Here is a tiny trained network, its code and every weight. The questions are about switching its units off for an input and a target symbol, where a switched-off unit gives its printed mean instead of its output.

import numpy as np


def w(rows, s, z=0):
    codes = np.array(rows[::2]) - 128.0
    scale = np.full(codes.shape[1], s)
    scale[-1] = z or s
    return codes * scale


def f(y):
    return y / 2 * (1 + np.tanh(0.7978845608 * (y + 0.044715 * y**3)))


def softmax(a):
    e = np.exp(a - a.max(-1, keepdims=True))
    return e / e.sum(-1, keepdims=True)


def log_softmax(a):
    a = a - a.max(-1, keepdims=True)
    return a - np.log(np.exp(a).sum(-1, keepdims=True))


def net(x, mask):
    ids = ['αβδεηθλμξπτφψω'.index(c) for c in x.split()]
    T = len(ids)
    res = E[ids] + P[:T]
    r = res
    for j in range(2):
        rows = slice(2 * j, 2 * j + 2)
        q, k, v = (r @ M[0][rows].T for M in (Q, K, V))
        z = softmax(np.where(np.tri(T) > 0, q @ k.T / 2**0.5, -1e9)) @ v
        o = O[0][rows]
        res = res + np.where(mask[j], z, o[:, -1]) @ o[:, :-1]
    y = f(res @ A[0][:, :-1].T + A[0][:, -1])
    res = res + np.where(mask[2:6], y, B[0][:, -1]) @ B[0][:, :-1]
    return log_softmax(res[-1] @ U[:, :-1].T + U[:, -1])


Q, K, V, O, A, B = {}, {}, {}, {}, {}, {}
E = w([
[133,26,198,161],'α',
[148,88,137,147],'β',
[147,99,177,117],'δ',
[128,123,99,105],'ε',
[230,189,27,143],'η',
[170,146,119,197],'θ',
[8,78,153,252],'λ',
[149,188,220,136],'μ',
[51,164,223,199],'ξ',
[36,50,126,227],'π',
[235,208,219,201],'τ',
[27,133,132,108],'φ',
[4,241,63,68],'ψ',
[155,102,54,180],'ω',
],0.011)
P = w([
[116,140,172,2],'0',
[136,170,143,93],'1',
[119,152,163,143],'2',
[142,162,116,188],'3',
[182,219,68,159],'4',
[121,152,156,164],'5',
[125,140,162,161],'6',
[148,181,124,133],'7',
[139,150,142,154],'8',
],0.0096)
Q[0] = w([
[108,186,104,2],'H1',
[99,196,62,186],'H1',
[107,78,171,54],'H2',
[203,127,191,178],'H2',
],0.0076)
K[0] = w([
[45,77,30,72],'H1',
[53,138,176,224],'H1',
[140,1,62,17],'H2',
[162,213,116,145],'H2',
],0.0072)
V[0] = w([
[198,255,182,144],'H1',
[41,126,138,140],'H1',
[75,126,28,98],'H2',
[47,202,222,129],'H2',
],0.0097)
O[0] = w([
[238,202,175,95,255],'H1',
[55,93,202,255,131],'H1',
[33,184,52,153,82],'H2',
[111,219,172,180,172],'H2',
],0.0091,0.0045)
A[0] = w([
[207,172,233,150,81],'N1',
[104,128,188,254,242],'N2',
[47,36,46,142,228],'N3',
[181,182,208,153,2],'N4',
],0.0074,0.0012)
B[0] = w([
[72,108,43,85,254],'N1',
[139,94,154,205,217],'N2',
[156,109,126,197,135],'N3',
[2,123,31,149,220],'N4',
],0.0099,0.009)
U = w([
[64,120,94,105,99],'α',
[97,113,99,120,85],'β',
[125,92,175,127,35],'δ',
[121,117,103,114,107],'ε',
[112,97,139,123,21],'η',
[97,152,138,129,2],'θ',
[91,244,187,159,117],'λ',
[110,131,208,96,143],'μ',
[95,174,171,154,183],'ξ',
[142,139,157,186,167],'π',
[144,141,144,157,179],'τ',
[60,135,107,154,97],'φ',
[122,109,143,168,194],'ψ',
[181,133,122,88,207],'ω',
],0.011,0.006)

Each question gives the input, a string of symbols that net reads in full, and the target symbol t.
The units are the heads (2 rows each of Q, K, V and O) and the neurons (one row each of A and B). Each row of codes is followed by its name. A weight is (code - 128) times the scale printed after its matrix; where a second scale follows, it is the last column's (O, A, B and U).
mask holds one flag per unit, heads first, then neurons. A switched-off unit (its flag False) gives its mean, the last column of its rows in O or B, instead of its output. The means were averaged over made-up inputs and are rounded, as every weight is.
A unit's drop is (log p(t) with every unit on - log p(t) with that unit switched off) / (log p(t) with every unit on - log p(t) with every unit switched off).
The circuit of an input: a set's keep is (log p(t) with only the set's units on - log p(t) with every unit switched off) / (log p(t) with every unit on - log p(t) with every unit switched off). Starting from all 6 units, units are removed one at a time, each time the one whose removal leaves the highest keep (on an exact tie, the one counted first), for as long as the keep stays at least 0.8.
units of the circuit, in order: the units of the circuit, biggest drop first
top k neurons: the k neurons with the biggest drops, biggest first
drop of u: that unit's drop, to one decimal
input μ ξ δ, target φ: units of the circuit, in order -> (N4 H2 N1)
input ξ ψ δ θ η ξ μ, target φ: units of the circuit, in order -> (N4 N1)
input η η ψ, target λ: units of the circuit, in order -> (N1 H2 N4)
input β η ψ β τ ψ ε δ α, target α: units of the circuit, in order -> (H1 N1 N4)
input θ α η μ, target α: units of the circuit, in order -> (N1 N4 H1)
input ε η β η β ε ψ, target λ: units of the circuit, in order -> (N1 N4)
input ξ η β ξ η, target φ: units of the circuit, in order -> (N4 H2 H1 N1)
input λ λ η η, target π: units of the circuit, in order -> (H1 N1 N4)
input β μ β β β τ μ η, target α: units of the circuit, in order -> (N4 N1 H2 H1)
input β θ δ η λ λ λ τ, target α: units of the circuit, in order -> (N1 N4)
input ψ β β η, target ω: top 2 neurons -> (N4 N2)
input π ψ β θ τ η λ, target α: top 3 neurons -> (N1 N4 N2)
input α ξ τ δ, target α: drop of N2 -> 0.0
input η β π η θ η η δ, target ω: drop of H1 -> 0.4
input δ ε η β ε, target ω: drop of H1 -> 0.2
